Each row of numbers stands for one node and depends on some of the facts below. Use the named rows to name the rest.

Known rows:
K341: [-18  12  -5  -5  17  10  21  13  14  13   3 -18 -41  23  -8 -16 -21  19
 -22 -14   5 -12  27 -12  -7   7  -5  19 -43  -4  34  -9   7  -9   0  14
 -23 -12  -3  16  -2  -3 -11 -11]
K316: [ -8  18 -15   0  17  23  16  11 -14  11   5  -6 -34  13   0  -3  -9  22
 -12  -6  16 -15  33 -14  -6  -8 -12  31 -42  -1  17  -2   7  -7   1  20
  -1  -6   0 -11 -15   6  -7 -15]
K542: [-21  10 -10   9  22  10  17   9  -3  11   5  -6 -36   0  -9 -16 -24  20
 -26 -17   5  -5  29 -13  -4  -2 -13  19 -27 -14  18  -6   4   7   1  12
 -13 -13   0  -5  -1  14  -9 -17]
K472: [-10  27 -11  -8  18  31  20  15  10  15   6  -3 -26  14  -8 -15 -22  16
 -13  -7   8 -17  27 -16   0  -4 -10  51 -39  -5  22  -7   9  -7   1  20
   5  -7   0  -8 -10  -3 -15 -20]
K751: [  8  39 -13  -8  43  31  24   9 -18  11   8 -10 -21  10  23 -13 -21  11
 -21 -29  56 -18  27  16  -4  10   5  15 -45  43   2   7  27 -15  -5  10
  -7 -19  -4 -20   2  25  -2 -23]
K507: [-21  12  -9  -1  16  12  18  11   2  12   5 -15 -42  14  -8 -14 -21  13
 -19 -12   4  -4  27 -13  -6  -8  -9   9 -41  -5  19 -10   7 -10   1  14
 -19 -12   2   5  -5  10  -8 -15]
K318: [-16  21 -22  11  16   9  17  14   0  24   4 -14 -42  22  -3 -12 -23  15
 -23 -10   1   2  28 -14  15  -2 -10   8 -40   9   0  -2   5  -5   4  14
 -27 -18  19  -3  -7  21  -8  -5]
K784: [-11  11 -18   9  15  37  16  10  11  10   1   1 -33   3  -5  -4   1  11
 -20  -2   7 -15  28 -12  -5  -6 -14  17 -41  10  28   7   8  -9  -1  14
   8 -17   3 -18   4   5  -8 -18]
K549: [-18  15  -7   9  18  11  19  11  -1  13   5  -9 -40   6 -10 -12 -19  16
 -21 -13   5 -10  26 -14  -4  -3 -14  17 -28 -13  23  -6   7   5  -1  13
 -11 -18   0  -6   2  14  -6 -18]
K128: [-18  11 -20  -6  12  27  18  13  -1   9   4 -14 -39  25  -3  11   1  15
  15  -8  12  -4  29 -16  -3  -6 -11   8 -45   8   6  -6  12 -14  -1  13
  10   9   1  -1  -9   3 -12 -17]
K995: [-21  11 -19   3  17  18  17  11 -17  13   9 -15 -37  18   8  13  10  28
  -7 -11  22 -12  33 -17  -1  -8 -12  11 -45  10  20   1   9 -11  -3  12
   0  -3   0  -5  -5  10  -7 -10]
K690: [  3  52 -14  -8  54  12  24   7 -19  14   6 -18 -35  16  48 -14 -25  27
 -23 -31  31 -18  24   8  -3  27  -8  10 -46  39  20   2  24 -10   2  11
 -26 -22   0 -22  26  31  -2 -18]
K563: [-13  69 -18 -10  42  11  44   5 -23  12   6 -18 -34  21  40   7 -23  25
  -4 -31  49 -17  27  43   4  16  21   8 -42  23  33   6  59 -14  -1   9
 -21 -20  -4 -21 -16  16  -4 -20]
K174: [-20  16  -3   5  16  11  16  11 -11  13   6  -4 -31  -3  -8 -16 -12  16
 -26 -23  12  -3  24 -13  -2  -7 -11  16 -19 -13  20  -6  10   7   0  14
 -18 -10   4   5 -18  20  -6 -14]
K98: [-18  21 -16  -5  18  13  15  12   0  11   5 -11 -36  10  -6 -16 -21  14
 -10 -11  17  -3  25  -8  -1  -4   0  11 -36 -13   4  -9   8  -9   0  12
  -6 -18   2 -11  -9  11 -10 -15]
K525: [-19  22 -18   3  19  15  16  12   3  11   6 -10 -42  10  -8 -10 -20  16
 -16 -15   5  -2  27 -13   3  -6   7  10 -33 -12  14  -5  11   0   2  15
 -11  -5   1   0 -18  19 -10 -16]
K168: [-14  42 -20   5  14   9  16  23 -13  18  10 -15 -42  24  15 -12 -21  23
 -13   6   6 -12  27 -12   5  -6  -8   8 -37  -2  25   1   6   0   3  16
 -17 -17   4 -15 -16  11  -8   4]
K179: [-19  12 -12   5  15  19  15  14  -5  11   7 -11 -41  14  -1 -15 -13  15
 -17  -8   5 -10  27 -14  -3  -6  -8   6 -41   1  20 -10   7  -4   1  14
 -16 -12   1  10  -1  14  -6  -7]

There are 5 kinds of fact about the nodes: bruvis, grunaplur, dulur, sutredis, laskim.
K807 | bruvis K879 | dulur K867 | laskim a
K482 | bruvis K559 | laskim a
K452 | bruvis K211 | grunaplur K48 | dulur K963 | sutredis K963 | laskim b
K817 | bruvis K472 | laskim a
K341 | bruvis K802 | laskim a
K897 | bruvis K159 | sutredis K253 | laskim a
K414 | bruvis K390 | dulur K462 | laskim a
K664 | bruvis K159 | laskim b
K718 | bruvis K915 | laskim a
K247 | bruvis K214 | laskim a
K724 | bruvis K424 | laskim b
K867 | bruvis K551 | sutredis K542 | laskim b
K253 | bruvis K690
K637 | bruvis K524 | grunaplur K787 | dulur K985 | sutredis K477 | laskim b
K596 | bruvis K787 | laskim a
K548 | bruvis K214 | laskim b
K542 | bruvis K472
K279 | bruvis K477 | sutredis K164 | laskim a
K938 | bruvis K963
K339 | bruvis K529 | dulur K64
K194 | bruvis K559 | sutredis K537 | laskim b
K168 | bruvis K253 | laskim b
K751 | bruvis K114 | grunaplur K338 | dulur K106 K194 | sutredis K472 | laskim a
K317 | bruvis K615 | grunaplur K286 K588 | laskim a
K338 | bruvis K802 | dulur K985
K879 | bruvis K690
K690 | dulur K194
K28 | bruvis K615 | sutredis K664 | laskim a
K787 | bruvis K690 | dulur K985 K970
K146 | bruvis K64 | dulur K604 | sutredis K943 | laskim b
K942 | bruvis K159 | sutredis K615 | laskim b
K466 | bruvis K529 | grunaplur K279 K477 K178 | laskim a
K862 | bruvis K901 | dulur K168 | laskim b
K569 | bruvis K542 | sutredis K290 | laskim a
K528 | bruvis K390 | sutredis K424 | laskim b
K606 | bruvis K390 | laskim b
K485 | bruvis K802 | grunaplur K110 | dulur K985 K194 | laskim a
K900 | bruvis K915 | laskim a
K551 | bruvis K788 | dulur K865 K247
K110 | bruvis K253 | laskim b
K995 | bruvis K383 | grunaplur K569 | sutredis K549 | laskim b
K343 | bruvis K174 | dulur K963 | laskim b
K178 | bruvis K211 | dulur K157 | laskim b
K128 | bruvis K764 | grunaplur K744 | sutredis K549 | laskim a
K106 | bruvis K938 | dulur K194 | laskim b
K157 | bruvis K844 | grunaplur K596 | dulur K194 | sutredis K477 | laskim b
K177 | bruvis K879 | grunaplur K559 K943 | laskim a
K345 | bruvis K174 | dulur K410 | laskim a
K138 | bruvis K537 | dulur K194 | laskim b
K723 | bruvis K64 | sutredis K214 | laskim b
K114 | bruvis K802
K418 | bruvis K788 | sutredis K559 | laskim a
K865 | bruvis K705 | grunaplur K537 | laskim b
K615 | bruvis K529
K611 | bruvis K64 | grunaplur K424 | sutredis K159 | laskim b
K674 | bruvis K390 | laskim a
K270 | bruvis K159 | laskim a
K369 | bruvis K879 | grunaplur K48 K569 K739 | laskim a
K976 | bruvis K214 | laskim b
K318 | bruvis K787 | laskim a
K390 | bruvis K383 | grunaplur K114 K341 K482
K946 | bruvis K390 | laskim a
K656 | bruvis K901 | grunaplur K946 K721 K253 | laskim a
K721 | bruvis K338 | dulur K157 K194 | laskim b
K759 | bruvis K879 | grunaplur K897 K946 K447 | sutredis K549 | laskim b
K69 | bruvis K174 | grunaplur K180 | laskim b
K295 | bruvis K339 | sutredis K788 | laskim a
K491 | bruvis K551 | grunaplur K477 K994 K414 K253 | dulur K286 K194 | sutredis K542 | laskim b
K98 | bruvis K788 | laskim a
K764 | bruvis K383
K915 | bruvis K524 | grunaplur K223 K338
K470 | bruvis K253 | laskim a
K844 | bruvis K802 | grunaplur K98 K146 K429
K507 | bruvis K542 | laskim a
K525 | bruvis K537 | laskim a
K432 | bruvis K424 | sutredis K664 | laskim b
K943 | bruvis K549 | dulur K867 K194 | laskim a
K290 | bruvis K477 | dulur K671 | laskim b
K371 | bruvis K879 | grunaplur K630 K983 K563 | laskim b
K82 | bruvis K253 | grunaplur K286 K307 | dulur K194 | laskim a
K266 | bruvis K338 | laskim a
K286 | bruvis K901 | dulur K194 | sutredis K879 | laskim b
K159 | bruvis K963
K262 | bruvis K690 | grunaplur K287 | laskim b
K985 | bruvis K764 | sutredis K390 | laskim b
K739 | bruvis K214 | sutredis K938 | laskim b
K393 | bruvis K764 | laskim a
K873 | bruvis K787 | laskim a
K477 | bruvis K472
K429 | bruvis K92 | dulur K343 K630 | laskim b
K726 | bruvis K390 | sutredis K253 | laskim b
K113 | bruvis K174 | sutredis K551 | laskim b
K254 | bruvis K879 | sutredis K943 | laskim a
K287 | bruvis K164 | dulur K194 | sutredis K447 | laskim a
K272 | bruvis K844 | dulur K862 K410 | sutredis K559 | laskim a
K447 | bruvis K338 | laskim b
K164 | bruvis K383
K437 | bruvis K424 | grunaplur K735 K393 | sutredis K466 | laskim a
K424 | bruvis K963
K59 | bruvis K164 | grunaplur K138 K253 | laskim b
K355 | bruvis K390 | grunaplur K897 K764 K724 | sutredis K424 | laskim a
K480 | bruvis K551 | grunaplur K424 K91 K563 K879 | laskim b
K549 | bruvis K529
K604 | bruvis K879 | dulur K485 K194 | laskim b
K742 | bruvis K164 | laskim a
K885 | bruvis K542 | sutredis K611 | laskim a
K559 | bruvis K705
K472 | grunaplur K159 K542 K900 K507
K524 | dulur K751 K867
K622 | bruvis K551 | dulur K286 | sutredis K705 | laskim b
K706 | bruvis K537 | grunaplur K334 | laskim b
K744 | bruvis K338 | dulur K622 K946 K106 K194 | laskim a
K334 | bruvis K114 | sutredis K159 | laskim b
K983 | bruvis K64 | sutredis K549 | laskim a
K48 | bruvis K542 | laskim a
K64 | bruvis K524 | dulur K308
K180 | bruvis K938 | laskim b
K563 | bruvis K383 | dulur K194 | sutredis K48 | laskim b
K630 | bruvis K339 | dulur K865 K247 | laskim b
K9 | bruvis K705 | laskim a
K92 | bruvis K802 | dulur K168
K68 | bruvis K690 | laskim b
K237 | bruvis K879 | sutredis K466 | laskim a
K238 | bruvis K164 | grunaplur K179 K341 | sutredis K788 | laskim a
K363 | bruvis K524 | sutredis K907 | laskim a
K588 | bruvis K477 | laskim a
K955 | bruvis K174 | grunaplur K98 K726 | laskim a
K223 | bruvis K542 | laskim a
K410 | bruvis K901 | dulur K194 | sutredis K867 | laskim a
K743 | bruvis K963 | sutredis K472 | laskim b
K316 | bruvis K542 | grunaplur K462 K983 K393 K867 K113 | laskim b
K174 | bruvis K705
K91 | bruvis K424 | laskim a
K735 | bruvis K915 | sutredis K462 | laskim a
K696 | bruvis K901 | sutredis K334 | laskim a
K671 | bruvis K390 | dulur K985 K963 | laskim a
K179 | bruvis K211 | sutredis K735 | laskim a
K493 | bruvis K844 | grunaplur K664 K615 | laskim b
K337 | bruvis K92 | grunaplur K630 | dulur K138 | laskim a
K307 | bruvis K787 | dulur K194 | sutredis K334 | laskim b
K810 | bruvis K542 | sutredis K879 | laskim b
K383 | grunaplur K802 | dulur K462 K272 K194
K970 | bruvis K901 | grunaplur K279 | sutredis K787 | laskim a
K532 | bruvis K844 | grunaplur K542 K113 | dulur K343 | sutredis K901 | laskim b
K901 | bruvis K705 | grunaplur K68 K674
K417 | bruvis K424 | grunaplur K174 K156 | laskim a
K709 | bruvis K164 | grunaplur K254 | laskim b
K994 | bruvis K211 | sutredis K341 | laskim a
K907 | bruvis K164 | laskim a
K462 | bruvis K383 | dulur K194 | laskim b
K986 | bruvis K901 | laskim a
K784 | bruvis K901 | grunaplur K62 K810 | dulur K308 K64 | laskim a
K214 | bruvis K690 | dulur K247
K537 | bruvis K963
K963 | dulur K194
K211 | bruvis K529 | grunaplur K602 K168 K639
K84 | bruvis K615 | grunaplur K174 K548 | dulur K308 K938 K963 | laskim b
K357 | bruvis K542 | grunaplur K290 | laskim a
K308 | bruvis K64 | grunaplur K341 | dulur K194 | laskim a
K62 | bruvis K92 | laskim b
K858 | bruvis K802 | grunaplur K606 | laskim a
K628 | bruvis K524 | grunaplur K341 K507 | sutredis K907 | laskim a
K602 | bruvis K802 | dulur K286 K485 | laskim a
K156 | bruvis K787 | laskim b
K639 | bruvis K164 | laskim b

Rows to name:
No name comes twice in this set of rows, the named rows included.
[-21   9 -19  -8  14  31  20  22  13   9   4 -15 -42  40  -4  -1  -7  11
  19   7   7 -16  28 -13  -3  -5 -11  18 -43  14  32  -6   9 -10  -3  15
  10   1  -5  12  -5  -7 -10 -18]  K238
[-12  52 -22  -8  78   7  44   4 -21  10   8 -18 -44  32  45   5 -27  55
 -22 -29  14 -14  27  22  -4  19  -9   9 -41  30  32  -7  42 -11  -2   8
 -19 -19  -1 -22   1  21  -8 -20]  K462
[  8  53 -20  -6  30   7  21   8 -19  16   9 -21 -43  18  46 -14 -27  21
 -24 -16  23 -19  24   3  -6  20 -11   5 -46  37  26  17  14 -10  -1  12
 -30 -24   1 -23  17  24  -8 -15]  K604
[ 18  60 -22  -9  41  10  22   8 -17  22   7 -17 -22  21  34 -13 -27  20
 -26 -32  43 -16  24   1   8  23  -6   8 -48  61   1  14  13 -16  -2  10
 -24 -21  -2 -20   7  26  -3 -18]  K82
[  8  72 -18  -9  27  10  29   9 -21  14   6 -16 -38  25  60 -14 -27  18
 -21 -16  44 -19  20  25   0  23   7   8 -45  39  22  13  35 -10  -1  12
 -26 -21   0 -21   5  28  -5 -21]  K307

The same nodes again, as new rows of numbers:
Some nodes and their rows:
K844: [ -3  13  -9  -7 -15  14   1  -5   2  19   0  13 -11  -7  11]
K410: [-12   3 -16   1 -10  20   6  -2  -1 -12   6  19  14  -4   9]
K343: [-15  26  -7  -6 -27  18  -4 -22   1  15  -3   4  30  -2  21]
K477: [ -3  14 -15  -8 -17  19   6  -5   2  26   7 -12 -17  -2  12]
K994: [ -7  16 -12  -3 -12  23   3 -12   2  -9   8   4  23  -3  14]
K735: [ -7  13 -13  -3 -12  22   3 -11   1  -2   7  -3  21  -2  13]
K247: [-47  31  25 -14 -48  19  -3 -49  -5  26   2   2  34  -2  34]
K787: [ 11  13  -6 -14  -4  16  -7  -4  11   5  13 -33 -18  -4  15]
K334: [ -4  10 -12   1 -18  24   7 -11   9   3 -17 -24  27  -6  13]
K983: [ 7 19 -3  8 -3 24  7 -6  5 14  9 19 25 -1 23]
K542: [ -3  14 -16  -7 -17  19   5  -6   1  23   7 -13 -13  -2  13]
K84: [ -8  15 -12   2 -12  14  -8   1   3   2   0  -4  28  -3  12]
K726: [ -8  19 -24  -1 -16  22   2 -21   8   4   6  18  21  -5  13]
K113: [ -9  17 -18  -3 -15  22   2  -7   5  -9   4   3  21  -3  16]
K272: [-19  -3 -16   3 -10  21  12   1  -2 -12   5  23  15  -3  11]
K128: [ -1  22   8  10 -13  23  -2  15   9  45   7  44  44  -5   3]
K28: [ -9  13 -11  -2 -11  20   0 -11   0  -8   5  12  26  -4  12]
K238: [ -1  17 -10  -1 -13  17  -1   0  -6  -9  -6  19  24  -3   9]

Which node is each row?
No name comes twice in this set of rows, the named rows included.
[ -1   5  -8  -8 -13  18  -3 -14   1  11   0  20  32  -5  10]  K317
[-4  7  5  2 -3 16 -2  5 10 11  6 21 24 -3 28]  K759
[ -3   8 -18  -2 -10  18  -1   1   4   0   2   6  21  -3  12]  K106
[ 6 20 -7  9 -7 17  2  3  6 27 -3 38 31 -4 20]  K995
[-48  41  13  -3 -52  15  -5 -39  -7  31  -8   8  40  -2  30]  K865
[-7  1 -8 -8 -7 18 -5  2  9 -8  8 -7 20 -3 17]  K604
[  0  10  -9  -1 -18  22  11 -10   6  23 -13 -33  -9  -7  12]  K159
[ -9   2  -9 -15 -12  20   1 -12   8  -5   7  -2  15  -3  24]  K110
[-10  21 -13   0 -16  19   6   0   3   8   7 -10 -18  -3  13]  K174
[ -3   9 -27  -1 -14  21   6   0   2  10   2   0  18   0  11]  K462
[ -7  15 -11  -5 -15  16   3  -5   2  12   3   2 -11  -5  13]  K529
[ -5  18 -14  -5 -14  20   6  -6   3  10   6  -4 -17  -4  13]  K114

Now the same nodes, written a new way:
Some nodes and their rows:
K611: [  0 -17  21  -6  -1  16  -5  10  -3  27  -1 -35 -16  -7   7]
K897: [ 11   8   2  -7   7  -3  -6  -6  -3 -26  -5 -12 -15  11  -1]
K726: [ -9   2  -5  -6  -3   1 -18  -4   5 -21  -3 -23  11   6   3]
K994: [ 12   9   0  -8   8   2  -3  -7  -5 -15  -7 -13 -17  12  -2]
K637: [  3  -3  -5 -14  -3   5  -1   5   6  16   4   7  -3  13 -15]
K491: [ 18   1 -13 -32   1  20   9  -3   7  34   3  20 -20  37 -21]
K128: [ 13  14 -19   1 -19  -3  -8  12   1  18  -3 -25 -12 -28  13]
K363: [ -4   1   0  -2  -5  -9  -6  -1   2  -7  -3 -11  -8  -1  -8]
K254: [  6  -5   6  16  -2 -33   3   1  -2 -11  -4  -4  -3  24 -11]
K873: [  1  -5   5  22   2 -22  11   1  -4   6  -6   2   3  13  -7]
K537: [-14   3   1  11  -2   0  -7  -2  -2 -16   0   5  -2  -2  18]
K472: [-20  -8  -3   7 -19   6  11  -5   2   8   1  -4 -19 -14  15]
K345: [  8   4  -1 -12   8  11   3   6   7   7   5  18  12   2  -7]
K393: [ -5   3   5  -1  -1   9   5  -3  -2 -52   2 -20  -3 -26   7]
K524: [-4  3 -3 -6  4 15  4  8  7  4  6 28  2 15 16]
K447: [  3   7  -2  -3  12   7  -2  -7  -8 -11  -4  -9  -6   7   1]
K529: [-15   0  -2   9  -4  -1  -3  -2  -2  -2  -2   5  -6  -2  18]
K383: [-11   4  -7 -17   3  27   2   9  10  15   9  33  -2   6  15]

Rows to name:
No name comes twice in this set of rows, the named rows included.
[ 16  -2   2  -5   1   2  -4  -8   5  29   9  32   9 -11  21]  K963
[ -3   4  -5  -6   1   9   5  -9  -3  26  -9  -6 -19   0  -9]  K466
[  5  -7   6  15  -5 -28   6   1  -2  -1  -5  -5  -7  22 -15]  K237
[  2  -4   6  22   5 -24   8   3  -5  -7  -6   1   6  14  -6]  K596
[ -2   5   0  -1   7   6  -4   5   3 -16   6  23   7  10  20]  K338
[  7   7   2  -4   9  -3  -5  -5  -4 -24  -5  -8 -13  10   2]  K279
[ 28  -1   3 -15   4  -6 -13  -4   5   4  11  15  17   3  -4]  K286
[ 30   6  -2 -19  19  16   4  -6   0  10   5  20   7  14   2]  K138
[12 -1 -1 -8  5  7 -3 -2  2 19  6 15 16 -8 -2]  K343
[ 17   0   0 -26   4  20   4   4   7 -34  15   5   8   0   3]  K563
[  9   0  -1 -15   4   0  -7   7   6  -7   7  13  10  20 -12]  K146
[-10   0   3   8  -5  -2   0  -4  -2 -43   3  -4  -7  -3  22]  K424
[ 32  10   0 -19  19  18  -5 -17   5   1   0   3  16   3  19]  K946
[ -7  -7   0  -2 -16  -3   6  -2   4  -2  -1 -18 -14 -11 -10]  K628

